Below is a small trained network, with its code and all its weights. Each question gives an input and a target symbol and asks what happens when units are switched off, that is, made to give their printed mean instead of their output.

import numpy as np


def w(rows, s, z=0):
    codes = np.array(rows[::2]) - 128.0
    scale = np.full(codes.shape[1], s)
    scale[-1] = z or s
    return codes * scale


def f(y):
    return np.maximum(y, 0)


def softmax(a):
    e = np.exp(a - a.max(-1, keepdims=True))
    return e / e.sum(-1, keepdims=True)


def log_softmax(a):
    a = a - a.max(-1, keepdims=True)
    return a - np.log(np.exp(a).sum(-1, keepdims=True))


def net(x, mask):
    ids = ['αγδθπσφ'.index(c) for c in x.split()]
    T = len(ids)
    res = E[ids] + P[:T]
    u = 0
    for l in range(2):
        q, k, v = (res @ M[l].T for M in (Q, K, V))
        z = softmax(np.where(np.tri(T) > 0, q @ k.T / 2**0.5, -1e9)) @ v
        res = res + np.where(mask[u], z, O[l][:, -1]) @ O[l][:, :-1]
        u += 1
        y = f(res @ A[l][:, :-1].T + A[l][:, -1])
        res = res + np.where(mask[u : u + 12], y, B[l][:, -1]) @ B[l][:, :-1]
        u += 12
    return log_softmax(res[-1] @ U[:, :-1].T + U[:, -1])


Q, K, V, O, A, B = {}, {}, {}, {}, {}, {}
E = w([
[198,31,103,116,230,202],'α',
[82,134,207,118,84,189],'γ',
[126,168,204,43,175,221],'δ',
[81,155,79,161,76,126],'θ',
[166,42,199,245,164,243],'π',
[156,173,123,179,209,151],'σ',
[112,80,104,45,128,171],'φ',
],0.013)
P = w([
[163,130,122,126,113,136],'0',
[66,153,134,137,164,117],'1',
[104,147,94,144,130,170],'2',
[212,151,167,129,61,1],'3',
[200,163,132,139,52,132],'4',
[28,111,84,150,216,155],'5',
[137,147,125,150,107,189],'6',
[221,136,146,145,52,76],'7',
],0.0092)
Q[0] = w([
[219,182,69,119,55,219],'0.h0',
[1,136,61,147,187,246],'0.h0',
],0.034)
K[0] = w([
[122,157,65,140,113,231],'0.h0',
[254,147,136,116,48,111],'0.h0',
],0.045)
V[0] = w([
[194,167,117,56,237,83],'0.h0',
[253,67,64,176,175,81],'0.h0',
],0.013)
O[0] = w([
[182,167,127,141,63,254,4],'0.h0',
[226,138,170,115,50,26,243],'0.h0',
],0.0086,0.003)
A[0] = w([
[93,196,128,173,175,119,101],'0.n0',
[125,131,117,122,136,123,54],'0.n1',
[43,121,198,93,69,114,108],'0.n2',
[118,132,94,4,100,137,90],'0.n3',
[162,69,109,131,102,152,106],'0.n4',
[134,168,116,37,138,121,116],'0.n5',
[59,128,101,136,140,156,1],'0.n6',
[161,136,146,116,120,88,59],'0.n7',
[111,135,146,92,159,121,34],'0.n8',
[136,135,149,173,143,142,55],'0.n9',
[116,176,53,118,105,107,93],'0.n10',
[126,145,148,84,123,70,65],'0.n11',
],0.011,0.0073)
B[0] = w([
[243,156,97,175,121,181,244],'0.n0',
[165,108,115,118,109,120,128],'0.n1',
[99,68,88,139,172,219,207],'0.n2',
[45,131,200,122,151,45,188],'0.n3',
[104,142,173,79,130,68,252],'0.n4',
[79,119,164,189,200,127,196],'0.n5',
[244,94,126,69,10,55,238],'0.n6',
[97,198,99,105,124,166,251],'0.n7',
[77,143,160,122,184,113,148],'0.n8',
[76,154,163,101,86,93,194],'0.n9',
[105,130,150,176,95,160,150],'0.n10',
[142,166,93,41,67,151,231],'0.n11',
],0.011,0.0033)
Q[1] = w([
[139,217,55,157,82,122],'1.h0',
[139,19,170,253,99,104],'1.h0',
],0.0062)
K[1] = w([
[134,31,254,46,115,142],'1.h0',
[87,191,27,53,177,78],'1.h0',
],0.0046)
V[1] = w([
[135,46,209,255,55,145],'1.h0',
[107,83,244,102,139,134],'1.h0',
],0.0067)
O[1] = w([
[140,49,186,202,47,134,230],'1.h0',
[3,86,216,42,127,144,254],'1.h0',
],0.0043,0.003)
A[1] = w([
[135,186,70,174,153,188,75],'1.n0',
[83,82,86,152,106,97,125],'1.n1',
[99,144,63,87,147,96,60],'1.n2',
[61,136,3,198,20,116,105],'1.n3',
[96,94,143,111,64,103,126],'1.n4',
[131,156,144,109,73,97,70],'1.n5',
[67,85,52,234,222,109,68],'1.n6',
[157,161,178,97,80,131,1],'1.n7',
[197,42,113,61,159,138,101],'1.n8',
[139,145,115,202,134,2,58],'1.n9',
[89,138,90,81,80,210,125],'1.n10',
[63,174,135,217,149,133,126],'1.n11',
],0.0073,0.0087)
B[1] = w([
[111,163,117,48,124,127,179],'1.n0',
[170,130,110,135,134,125,167],'1.n1',
[153,91,139,155,114,127,136],'1.n2',
[95,105,151,213,217,119,188],'1.n3',
[92,147,108,142,85,101,236],'1.n4',
[152,142,85,150,161,115,180],'1.n5',
[121,115,57,253,76,107,184],'1.n6',
[159,133,63,114,232,190,176],'1.n7',
[168,72,177,142,166,134,204],'1.n8',
[86,165,90,44,88,140,201],'1.n9',
[99,98,53,147,99,111,255],'1.n10',
[104,189,160,134,144,109,170],'1.n11',
],0.015,0.0035)
U = w([
[142,126,37,176,135,97,53],'α',
[213,182,30,104,108,107,119],'γ',
[94,140,100,93,190,179,200],'δ',
[140,76,15,95,67,176,76],'θ',
[194,124,177,179,2,114,253],'π',
[131,101,59,67,88,27,227],'σ',
[209,62,62,106,166,101,56],'φ',
],0.005,0.0027)

Each question gives the input, a string of symbols that net reads in full, and the target symbol t.
The units are the heads (2 rows each of Q, K, V and O) and the neurons (one row each of A and B). Each row of codes is followed by its name. A weight is (code - 128) times the scale printed after its matrix; where a second scale follows, it is the last column's (O, A, B and U).
mask holds one flag per unit, layer by layer, with each layer's heads first. A switched-off unit (its flag False) gives its mean, the last column of its rows in O or B, instead of its output. The means were averaged over made-up inputs and are rounded, as every weight is.
A unit's drop is (log p(t) with every unit on - log p(t) with that unit switched off) / (log p(t) with every unit on - log p(t) with every unit switched off).
The circuit of an input: a set's keep is (log p(t) with only the set's units on - log p(t) with every unit switched off) / (log p(t) with every unit on - log p(t) with every unit switched off). Starting from the 12 units with the biggest drops (on a tie, the unit counted first), units are removed one at a time, each time the one whose removal leaves the highest keep (on an exact tie, the one counted first), for as long as the keep stays at least 0.8.
circuit, biggest first: the units of the circuit, biggest drop first
unit that matters most: the unit with the biggest drop
top k neurons: the k neurons with the biggest drops, biggest first
k most important neurons of layer l: the k neurons of layer l with the biggest drops, biggest first
input φ σ π φ π π σ, target σ: circuit, biggest first : (0.h0)
input δ π α π γ, target γ: circuit, biggest first : (0.h0, 1.n7)
input δ θ σ σ σ δ δ, target π: top 2 neurons : (0.n5, 0.n11)
input σ δ θ γ, target θ: top 3 neurons : (1.n10, 0.n6, 0.n2)
input α θ π γ φ θ, target φ: top 3 neurons : (0.n6, 0.n0, 1.n3)
input δ σ δ α δ δ, target γ: 2 most important neurons of layer 1 : (1.n7, 1.n5)
input σ θ π δ δ γ α π, target φ: circuit, biggest first : (0.n6, 0.h0, 1.n8, 0.n0)
input π δ α π θ δ δ, target α: top 4 neurons : (1.n6, 0.n5, 0.n6, 0.n2)
input θ π σ γ, target θ: top 2 neurons : (0.n2, 0.n11)
input π φ φ γ, target δ: 3 most important neurons of layer 0 : (0.n6, 0.n11, 0.n2)
input π δ π π α θ π δ, target δ: top 2 neurons : (1.n11, 1.n10)
input θ θ σ π, target α: top 2 neurons : (1.n6, 0.n6)
input π φ θ φ α θ π π, target α: top 3 neurons : (1.n6, 0.n6, 0.n11)
input α δ θ γ θ, target α: top 2 neurons : (1.n3, 1.n6)
input α α θ σ δ α, target π: circuit, biggest first : (0.h0)
input θ γ γ α π α π π, target γ: top 3 neurons : (1.n7, 1.n5, 0.n4)
input σ σ γ α π θ, target γ: top 3 neurons : (1.n7, 1.n5, 0.n4)
input δ σ π γ δ σ δ, target θ: top 3 neurons : (0.n6, 1.n10, 0.n4)
input π π π, target σ: top 2 neurons : (1.n9, 0.n0)
input π δ φ α, target θ: unit that matters most : 0.h0
input σ δ α φ π φ α δ, target δ: circuit, biggest first : (0.h0, 0.n6)
input σ α σ δ φ γ θ, target δ: top 2 neurons : (1.n3, 0.n6)
input δ π θ π σ, target α: top 2 neurons : (1.n6, 0.n6)
input π π π α σ π σ, target π: circuit, biggest first : (0.h0, 1.h0)
input φ π σ α σ α, target γ: 3 most important neurons of layer 0 : (0.n7, 0.n4, 0.n2)
input θ δ π θ, target θ: 2 most important neurons of layer 1 : (1.n10, 1.n0)
input θ θ σ φ, target α: unit that matters most : 0.h0
input γ π π φ θ π γ, target α: 3 most important neurons of layer 0 : (0.n2, 0.n11, 0.n6)
input α δ π δ σ π, target θ: 3 most important neurons of layer 0 : (0.n6, 0.n3, 0.n5)
